Rows and whether each has a hidden trait (one of two labels; each part has its own)
(in the rows, 128 means zero)
[145 125 107 147 160 127 119 146 106 118 141 131 108 140 126 140 162 133
 186 165 157 121  59]
(24)
[114 170 144 125 104 125 150 140 140 140  89 132 106 153 108 116  96 112
 154 193 150  62 153]
(27)
[137 100 135 176 193 128 115 143  84 116 166 153 115 114 144 159 178 139
 180 132 141 148  23]
(24)
[163 127  84 126 141 130 130 156 120 131 137 118 105 174 122 119 165 127
 187 172 169 120  47]
(24)
[120 154 148 131 113 126 142 164 168 147 116 111 114 130 112 121 111 112
 139 145 143  89 139]
(27)
[124 149 148 116 100 127 150 165 155 156 122  97 119 147 111  92 110 104
 114 151 132  97 138]
(27)
[146 159  99 114 106 128 151 142 138 141  96 117 102 188 104 108 129 122
 178 189 167  76 113]
(27)
[153 156  92 122 121 129 136 160 118 137 125 124 102 173 113 114 153 126
 179 187 174  96  87]
(27)
[134 176 112  76  52 127 151  86 182 171  76  77 120 192  94  54  91 106
  90 155 148  78 180]
(24)
[147 136 121 129 129 127 125 161 127 138 135 110 107 154 123 113 145 123
 177 161 155 108  73]
(27)
[117 150 154 125 123 126 137 157 132 143 125 109 118 129 116  94 111 113
 127 143 135  94 129]
(27)
[143 150 118  93  88 129 150 174 167 171 129  69 121 184 108  72 118 103
  92 140 138 115 128]
(24)
[114 139 176 140 135 125 132 181 138 144 137 102 121 108 120  90 106 105
 109 103 130 107 119]
(27)
[126 152 147 131 104 127 140 172 154 144 133  81 119 143 113  94 116 108
 117 140 135 110 111]
(27)
[139 167 112 104  93 128 155 154 146 146 106 103 103 187 105  98 117 116
 154 174 154  98 119]
(27)
[130 150 128 129 129 126 140 151 132 136 118 121 107 146 111 108 127 120
 159 174 149  84 118]
(27)
[168 126  90 106 135 130 126 164 122 133 144 114 105 177 128 107 171 129
 174 168 165 126  45]
(27)
[127 151 153 123 105 127 148 165 146 148 130  81 113 152 117  97 104 108
 108 137 131 111 120]
(27)
[148 120 132 128 133 129 127 186 126 155 156  96 118 146 128  96 151 117
 131 130 142 129  65]
(27)
[129 164 148  63  41 124 127 159 195 171 104  56 141 148  94  42  80  98
  12 105 131  91 201]
(24)
[153 127 105 137 151 129 118 169 111 132 156 128 112 138 126 115 172 127
 173 151 151 134  41]
(24)
[141 119 136 154 160 126 119 158 102 122 146 131 112 118 133 141 156 126
 173 143 146 127  49]
(24)
[135 165 127  77  68 127 151 158 183 164  81  82 120 172  94  63  83 105
  83 140 145 102 181]
(24)
[141 166 108 101  88 128 157 158 154 152 104 101 105 194  98  91 116 113
 145 173 151  85 130]
(27)
[127 188 130  51  17 122 138 125 205 172  62  64 131 183  73  59  55 102
  17 147 148  40 255]
(24)
[126 139 140 150 141 125 127 145 120 112 129 130 111 130 127 130 138 127
 162 158 156 100  90]
(27)
[135 117 132 158 163 127 120 149 107 117 151 147 112 132 128 141 156 132
 174 146 150 129  51]
(24)
[125 134 128 157 160 126 129 130 108 118 106 144 107 130 125 155 143 128
 194 177 146  89  96]
(24)
[140 115 115 159 173 128 122 140  91 113 146 151 105 143 140 160 163 139
 218 157 149 127  61]
(24)
[139 167 123  85  76 129 154 158 166 162 105  79 112 184 106  81  94 105
 100 151 143  94 162]
(24)
[101 156 188 140 120 124 140 158 137 143 117 118 122 106 125 112  91 106
 114 129 127  81 154]
(27)

[133 137 121 159 131  88 155 108 124 163 151 144  73 103 133 120 168 103
 141 183 111  50 121 176 157 151 158 123 139 165  96 217 141 154 144 148
 190 103 156 113 121  79  80  50 132 150 154 139 128 195 142  74 136  88
 212  96 144 141 121 117 206 179  91]
C
[135 117 132 110 130 167 138 146 121 105 114 109 175 144 135 140 113 162
 113  86 129 182 136 100 122 112  97 117 117 119 143  87 102  82 121  97
  47 137 162 157 176 125 165 173 122 114 110 125 140  82 125 188 121 172
  65 148 118 110 148 153 107  88 151]
C
[135 145 101 165 129  67 111 138 102 123 110 164 144 123 185 105 145 100
 145  79  85 104 157 145 138 119 199 103 122 186 127 238 147 146 117 134
 182 125 203  83 212 123 113 118 137 124 139 150 149 126 118 130 156 145
 111 106 112 109 151 139 228 102 116]
U
[126  90 148  97 130 174 154 108 132 136 102 122 115 123  77 139 126 140
 149 190 158 128  81 125 123 139  88 144 133  60 121  63 132 116 175 116
  62 128  70 162  38 116 119 110 111 134 136  92  95 145 145 119 102 127
 200 139 162 146  86  96  91 158 125]
C
[136 180 144 151 152 152 120  99 158 168 215  93  58 116 100 143 156 153
 109 208 150  88 128 144 132 162 111 134 118 145  98 133 120 152 169 147
 217 123 146 134  70 142 143 108 141 133 139 128 148 153 144  76 102  77
 191 105 127 159 130 132  46 161 107]
C
[123 149 126 170 126  95 110 143 120 119 152 116 137 140 153 122 141 150
 118  56 111 134 168 115 130 128 165 111 120 206 128 157 118 149  50 136
 185 138 204 106 225 148 160 145 142 125 133 161 160  87 119 110 149 132
  98 121 106 116 158 151 137 110 132]
U
[140 113 124  94 115 163 158 147 130 135  99 140 111 119 128 130 117 103
 118 182 133 117 106 146 127 125  70 132 138  94 124 111 120 109 160 122
  68 103  12 145  82  73  97 111 120 136 122 119  90 162 139 140 116 118
 109 138 122 163 101 140 162 152 126]
C
[155 106 105  95 152 135 122 137  98 106  57 141 166 114 155 110 111  80
 170 144 109 128  92 119 120 106 140 125 116  87 153 119 143  70 203 102
 114 137 165 126 114 115 120 151 118 111 121  83 122 123 128 173 118 179
 132 130 140  95 147 130 167  70 128]
C
[128  90 134 109 111 151 162 147 127 147 102 138 101 124 106 132 126 108
 119 169 139 123  99 139 132 128  88 133 140  66 123 106 131  93 147 125
  10 108  69 141  66  82  97  91 115 137 126 112  92 171 139 123 117 130
 127 136 138 150 102 116 154 153 127]
C
[133 139 126 165 138  98 123 123 119 130 155 122 143 134 163 122 142 144
 127  89  99 122 177 131 139 128 158 103 117 203 123 189 120 147  91 131
 184 138 210 106 223 128 154 126 142 124 135 152 167 121 124 107 151 129
 102 110 108 114 160 148 164 125 123]
U
[132  81 109 105 131 139 121 130 104 100  60 152 177 133 141 115 106 111
 165  78 114 152 109 101 109 103 147 124 126  88 159 112 138 102 134 106
  76 147 121 125 109 133 136 151 109 113 126 100 120  98 122 168 123 166
 112 138 144  97 143 109 134  74 132]
C
[125 204 123 134 115 104  94 145 159 156 190 112  69 122 147 134 119 109
  67 141 147 102 153 164 126 145 113 146 135 162 111 143 125 155 120 158
 182  99  90 103 136 162 130 191 147 131 115 163 130 165 131 100 120  80
  92 119  88 179 103 162 105 159 125]
C
[118 158 125 156 137  95  92 115 128 112 136 127 154 132 136 120 127 126
 124  68 116 149 158 107 111 129 165 129 123 167 134 122 135 178  99 145
 182 151 189  97 181 187 164 164 139 114 129 138 152  90 110 124 140 120
 111 121 121 102 141 121  64  97 139]
U
[131 125 124 180 118  76 144 137 106 132 134 140 158 132 171 119 163 141
 139  73  90 105 172 137 150 129 172  94 125 202 123 226 126 154  52 126
 181 128 204 108 245  94 136 108 140 131 139 157 166 108 117  99 165 138
 107 112 120 105 157 146 214 128 119]
U
[147  94 118 108 124 140 155 154 107 112  97 130 157 137 162 124 122 129
 111 113 112 169 136 113 139 108 119 112 118 116 141 142 113  76 132  91
  99 120 157 143 208  75 145 150 125 119 114 130 134  98 133 185 133 173
  71 143 117 104 153 167 191 107 138]
C
